Below is a small trained network, with its code and all its weights. Each question gives an input and a target symbol and asks what happens when units are switched off, that is, made to give their printed mean instead of their output.

import numpy as np


def w(rows, s, z=0):
    codes = np.array(rows[::2]) - 128.0
    scale = np.full(codes.shape[1], s)
    scale[-1] = z or s
    return codes * scale


def norm(h):
    return h / np.sqrt((h * h).mean(-1, keepdims=True) + 1e-5)


def f(y):
    return y / 2 * (1 + np.tanh(0.7978845608 * (y + 0.044715 * y**3)))


def softmax(a):
    e = np.exp(a - a.max(-1, keepdims=True))
    return e / e.sum(-1, keepdims=True)


def log_softmax(a):
    a = a - a.max(-1, keepdims=True)
    return a - np.log(np.exp(a).sum(-1, keepdims=True))


def net(x, mask):
    ids = ['ΓΔΠΨαβεζηλμξστφ'.index(c) for c in x.split()]
    T = len(ids)
    res = E[ids] + P[:T]
    u = 0
    for l in range(2):
        r = norm(res)
        for j in range(3):
            rows = slice(3 * j, 3 * j + 3)
            q, k, v = (r @ M[l][rows].T for M in (Q, K, V))
            z = softmax(np.where(np.tri(T) > 0, q @ k.T / 3**0.5, -1e9)) @ v
            o = O[l][rows]
            res = res + np.where(mask[u + j], z, o[:, -1]) @ o[:, :-1]
        u += 3
        y = f(norm(res) @ A[l][:, :-1].T + A[l][:, -1])
        res = res + np.where(mask[u : u + 8], y, B[l][:, -1]) @ B[l][:, :-1]
        u += 8
    return log_softmax(norm(res)[-1] @ U[:, :-1].T + U[:, -1])


Q, K, V, O, A, B = {}, {}, {}, {}, {}, {}
E = w([
[165,62,167,113,89,140,149,140],'Γ',
[165,79,166,111,92,146,140,137],'Δ',
[91,119,118,60,129,116,149,103],'Π',
[253,125,206,107,213,237,76,143],'Ψ',
[86,140,140,49,127,148,82,110],'α',
[132,169,159,67,80,211,188,87],'β',
[123,146,141,102,119,143,76,54],'ε',
[175,64,196,148,65,180,138,131],'ζ',
[129,128,80,42,127,75,110,165],'η',
[146,226,105,152,94,143,119,159],'λ',
[144,149,101,139,104,65,208,121],'μ',
[109,109,99,94,116,60,173,105],'ξ',
[109,94,114,141,43,153,109,157],'σ',
[152,97,77,167,140,89,100,170],'τ',
[185,38,106,158,118,93,92,88],'φ',
],0.0037)
P = w([
[152,77,5,122,177,219,175,128],'0',
[133,75,51,106,159,189,170,129],'1',
[126,83,58,105,151,170,164,133],'2',
[124,82,65,106,142,153,148,135],'3',
[113,110,100,100,142,134,138,144],'4',
[108,110,117,105,134,119,135,142],'5',
[107,112,133,106,125,102,129,141],'6',
[105,119,149,112,118,90,121,146],'7',
[101,127,169,118,110,77,114,148],'8',
[97,137,192,130,99,65,106,142],'9',
[93,145,204,137,96,58,95,143],'10',
[91,156,215,140,90,54,86,142],'11',
],0.0026)
Q[0] = w([
[133,120,88,118,215,109,132,84],'L0H0',
[146,107,155,114,121,186,158,134],'L0H0',
[82,151,99,119,146,103,100,139],'L0H0',
[110,158,103,117,122,113,137,107],'L0H1',
[132,131,103,127,200,143,137,127],'L0H1',
[146,115,156,141,103,150,123,168],'L0H1',
[106,197,1,144,243,164,134,49],'L0H2',
[201,89,169,131,86,177,160,174],'L0H2',
[149,149,162,120,187,125,138,136],'L0H2',
],0.01)
K[0] = w([
[167,81,56,114,226,159,151,105],'L0H0',
[121,163,161,113,96,220,155,98],'L0H0',
[110,133,88,141,148,50,147,139],'L0H0',
[145,110,121,137,122,186,104,135],'L0H1',
[137,128,65,129,152,138,173,117],'L0H1',
[120,115,165,103,140,62,120,96],'L0H1',
[159,118,90,103,155,187,157,140],'L0H2',
[98,149,138,177,85,82,141,170],'L0H2',
[125,199,196,63,92,255,218,142],'L0H2',
],0.0076)
V[0] = w([
[137,83,99,100,252,115,85,207],'L0H0',
[82,135,211,81,53,139,59,112],'L0H0',
[75,97,140,163,78,108,71,194],'L0H0',
[162,74,101,152,100,148,32,113],'L0H1',
[182,158,61,131,56,228,138,66],'L0H1',
[186,165,96,166,51,132,183,132],'L0H1',
[248,197,129,154,186,42,206,70],'L0H2',
[193,52,166,42,188,61,159,17],'L0H2',
[70,147,227,121,88,223,187,113],'L0H2',
],0.0022)
O[0] = w([
[77,146,153,210,138,129,78,169,137],'L0H0',
[147,63,137,61,116,150,194,170,85],'L0H0',
[160,96,80,117,185,132,160,183,109],'L0H0',
[101,141,180,67,145,186,128,100,163],'L0H1',
[101,185,242,87,156,84,128,134,248],'L0H1',
[79,185,129,178,143,109,127,149,167],'L0H1',
[231,74,170,36,246,128,161,170,71],'L0H2',
[188,203,169,163,190,125,94,136,188],'L0H2',
[152,86,57,151,60,182,1,102,66],'L0H2',
],0.0025,0.0017)
A[0] = w([
[143,90,103,121,131,89,183,219,119],'L0N0',
[174,137,182,193,163,170,151,92,8],'L0N1',
[185,18,133,191,146,122,110,110,45],'L0N2',
[147,150,141,217,131,86,45,135,101],'L0N3',
[155,75,195,111,85,158,171,111,202],'L0N4',
[132,155,180,147,116,145,112,39,83],'L0N5',
[110,120,164,125,136,185,29,142,197],'L0N6',
[123,109,152,174,105,121,253,117,116],'L0N7',
],0.004,0.0013)
B[0] = w([
[90,95,180,123,120,176,71,164,183],'L0N0',
[84,96,47,54,127,153,131,174,97],'L0N1',
[121,252,194,130,168,146,174,73,145],'L0N2',
[59,126,179,68,86,158,217,134,156],'L0N3',
[83,189,102,171,162,105,41,135,252],'L0N4',
[95,105,93,82,135,87,120,216,148],'L0N5',
[153,95,100,137,170,61,183,166,181],'L0N6',
[87,103,100,29,152,142,42,140,182],'L0N7',
],0.0033,0.0017)
Q[1] = w([
[121,228,254,184,55,125,110,155],'L1H0',
[114,121,144,116,139,102,185,109],'L1H0',
[97,153,187,153,137,159,27,113],'L1H0',
[114,72,221,114,99,110,126,166],'L1H1',
[134,99,117,109,172,134,76,104],'L1H1',
[187,167,74,144,99,166,227,146],'L1H1',
[143,68,81,131,178,191,94,95],'L1H2',
[125,127,202,145,52,169,28,107],'L1H2',
[132,78,16,108,150,99,122,110],'L1H2',
],0.0091)
K[1] = w([
[88,138,236,88,42,76,129,145],'L1H0',
[110,166,110,94,169,161,122,199],'L1H0',
[186,87,228,166,89,58,121,110],'L1H0',
[124,137,249,136,55,29,106,176],'L1H1',
[155,46,143,82,138,115,73,111],'L1H1',
[111,212,3,124,198,118,172,134],'L1H1',
[177,145,49,213,163,91,140,176],'L1H2',
[173,132,183,142,11,84,148,212],'L1H2',
[193,130,11,164,183,216,145,117],'L1H2',
],0.0067)
V[1] = w([
[111,148,137,193,126,169,219,1],'L1H0',
[143,213,117,162,78,157,137,211],'L1H0',
[184,219,142,139,121,143,96,71],'L1H0',
[150,183,89,151,100,117,160,163],'L1H1',
[117,218,153,108,148,142,159,122],'L1H1',
[127,67,175,119,156,83,130,101],'L1H1',
[170,164,161,67,71,168,180,148],'L1H2',
[91,175,169,153,126,199,90,73],'L1H2',
[113,182,81,56,122,123,111,142],'L1H2',
],0.004)
O[1] = w([
[116,184,196,140,88,146,65,225,37],'L1H0',
[119,163,4,80,153,125,193,245,148],'L1H0',
[241,182,99,105,76,112,127,160,133],'L1H0',
[77,96,158,127,122,122,84,53,103],'L1H1',
[120,111,135,157,155,57,156,54,188],'L1H1',
[152,217,78,165,86,181,163,150,117],'L1H1',
[79,173,123,71,193,224,121,66,101],'L1H2',
[127,84,205,124,74,168,216,86,169],'L1H2',
[112,177,105,141,61,153,139,71,254],'L1H2',
],0.0032,0.0024)
A[1] = w([
[169,89,97,157,88,166,91,146,40],'L1N0',
[173,209,134,184,114,149,174,105,49],'L1N1',
[97,152,86,198,64,118,104,133,116],'L1N2',
[161,132,168,213,79,151,91,128,134],'L1N3',
[199,144,135,78,255,180,139,153,3],'L1N4',
[136,141,92,181,201,187,101,87,124],'L1N5',
[132,103,103,134,140,92,163,66,59],'L1N6',
[139,97,102,248,144,74,155,185,82],'L1N7',
],0.0045,0.0024)
B[1] = w([
[192,183,77,161,80,87,110,6,2],'L1N0',
[40,98,88,33,133,73,102,140,121],'L1N1',
[166,166,74,130,165,166,69,197,236],'L1N2',
[132,112,100,117,143,116,195,184,164],'L1N3',
[189,76,44,103,108,129,79,252,76],'L1N4',
[143,160,166,86,137,152,172,127,68],'L1N5',
[186,112,119,113,113,139,70,228,240],'L1N6',
[76,131,122,177,148,145,193,85,137],'L1N7',
],0.0034,0.00075)
U = w([
[196,88,123,162,38,120,214,101,175],'Γ',
[145,102,75,142,105,102,163,130,63],'Δ',
[131,195,205,169,52,137,57,215,106],'Π',
[178,87,116,61,185,129,112,182,246],'Ψ',
[74,75,64,188,42,171,44,128,153],'α',
[113,148,134,62,103,220,148,60,188],'β',
[172,119,117,135,113,94,68,57,114],'ε',
[129,28,152,60,102,108,207,143,3],'ζ',
[112,59,23,126,206,97,162,52,99],'η',
[88,250,52,105,126,124,203,200,106],'λ',
[148,206,74,148,212,113,61,80,172],'μ',
[161,157,125,212,154,83,87,110,131],'ξ',
[27,36,169,71,151,156,42,187,56],'σ',
[49,118,120,185,195,136,186,160,154],'τ',
[176,182,254,121,204,108,162,109,119],'φ',
],0.0093,0.0037)

Each question gives the input, a string of symbols that net reads in full, and the target symbol t.
The units are the heads (3 rows each of Q, K, V and O) and the neurons (one row each of A and B). Each row of codes is followed by its name. A weight is (code - 128) times the scale printed after its matrix; where a second scale follows, it is the last column's (O, A, B and U).
mask holds one flag per unit, layer by layer, with each layer's heads first. A switched-off unit (its flag False) gives its mean, the last column of its rows in O or B, instead of its output. The means were averaged over made-up inputs and are rounded, as every weight is.
A unit's drop is (log p(t) with every unit on - log p(t) with that unit switched off) / (log p(t) with every unit on - log p(t) with every unit switched off).
k most important neurons: the k neurons with the biggest drops, biggest first
top k neurons in layer l: the k neurons of layer l with the biggest drops, biggest first
heads that matter: for each layer, one digit per head in row order, 1 if its drop is at least 0.15 and else 0, layers parted by /
input φ Ψ Γ λ η η τ λ φ Π μ Γ, target Ψ: 3 most important neurons -> [L1N4 L0N2 L1N3]
input λ λ β λ Π, target λ: top 3 neurons in layer 0 -> [L0N2 L0N3 L0N4]
input Γ τ ξ η σ ε φ λ Γ, target Π: heads that matter -> 000 / 110
input η β Π σ Δ λ Ψ ε Π μ Δ, target Ψ: heads that matter -> 101 / 111
input η τ μ, target η: heads that matter -> 101 / 100
input ξ ζ λ β η λ ξ λ ε, target λ: 3 most important neurons -> [L0N5 L0N6 L0N2]
input λ Δ η Δ Δ, target μ: 2 most important neurons -> [L0N4 L0N7]
input Γ β η η ζ α Δ ζ ζ σ Δ, target α: heads that matter -> 001 / 000
input ε Π μ, target ε: top 3 neurons in layer 0 -> [L0N5 L0N7 L0N6]
input λ λ ζ τ τ α η, target τ: most important neuron -> [L0N7]
input η η Γ, target μ: heads that matter -> 000 / 001
input Ψ β Γ Π ε σ ζ ε ζ Γ, target Γ: heads that matter -> 101 / 111
input φ ξ Π ζ Δ σ Ψ Π λ μ ζ ζ, target Ψ: heads that matter -> 101 / 111
input φ σ Γ Γ μ, target ζ: heads that matter -> 000 / 001
input σ Γ σ Γ λ τ ζ, target σ: 3 most important neurons -> [L0N7 L0N4 L0N3]
input ζ Γ Γ, target Γ: heads that matter -> 011 / 111
input ζ Ψ λ ζ, target β: most important neuron -> [L0N4]
input Δ ε λ τ φ λ Γ Π Δ η ζ Γ, target μ: heads that matter -> 110 / 111
input β Γ η α η φ τ τ σ Γ α, target τ: heads that matter -> 100 / 110
input β Γ λ λ Π λ ζ Π α, target λ: 2 most important neurons -> [L0N6 L0N0]
input α Γ Π λ λ Γ μ Γ, target Ψ: most important neuron -> [L1N4]
input λ λ ε μ ε λ ξ Γ, target φ: heads that matter -> 001 / 110
input η η λ Δ Γ, target β: 2 most important neurons -> [L0N7 L1N5]
input Γ Π ε, target Γ: top 3 neurons in layer 0 -> [L0N4 L0N2 L0N6]
input ξ ε Δ λ Ψ η φ η ξ Γ, target φ: 2 most important neurons -> [L0N4 L0N2]
input α σ τ λ Ψ τ σ, target σ: 2 most important neurons -> [L0N7 L0N4]
input τ Π τ ζ λ μ Ψ ζ, target Ψ: heads that matter -> 001 / 000
input Δ η Ψ Δ ε, target η: 3 most important neurons -> [L0N6 L0N5 L0N1]
input α σ Γ, target α: 3 most important neurons -> [L0N3 L1N0 L0N4]
input ζ τ τ μ Γ Δ ξ Δ ξ η λ, target λ: top 2 neurons in layer 0 -> [L0N3 L0N4]
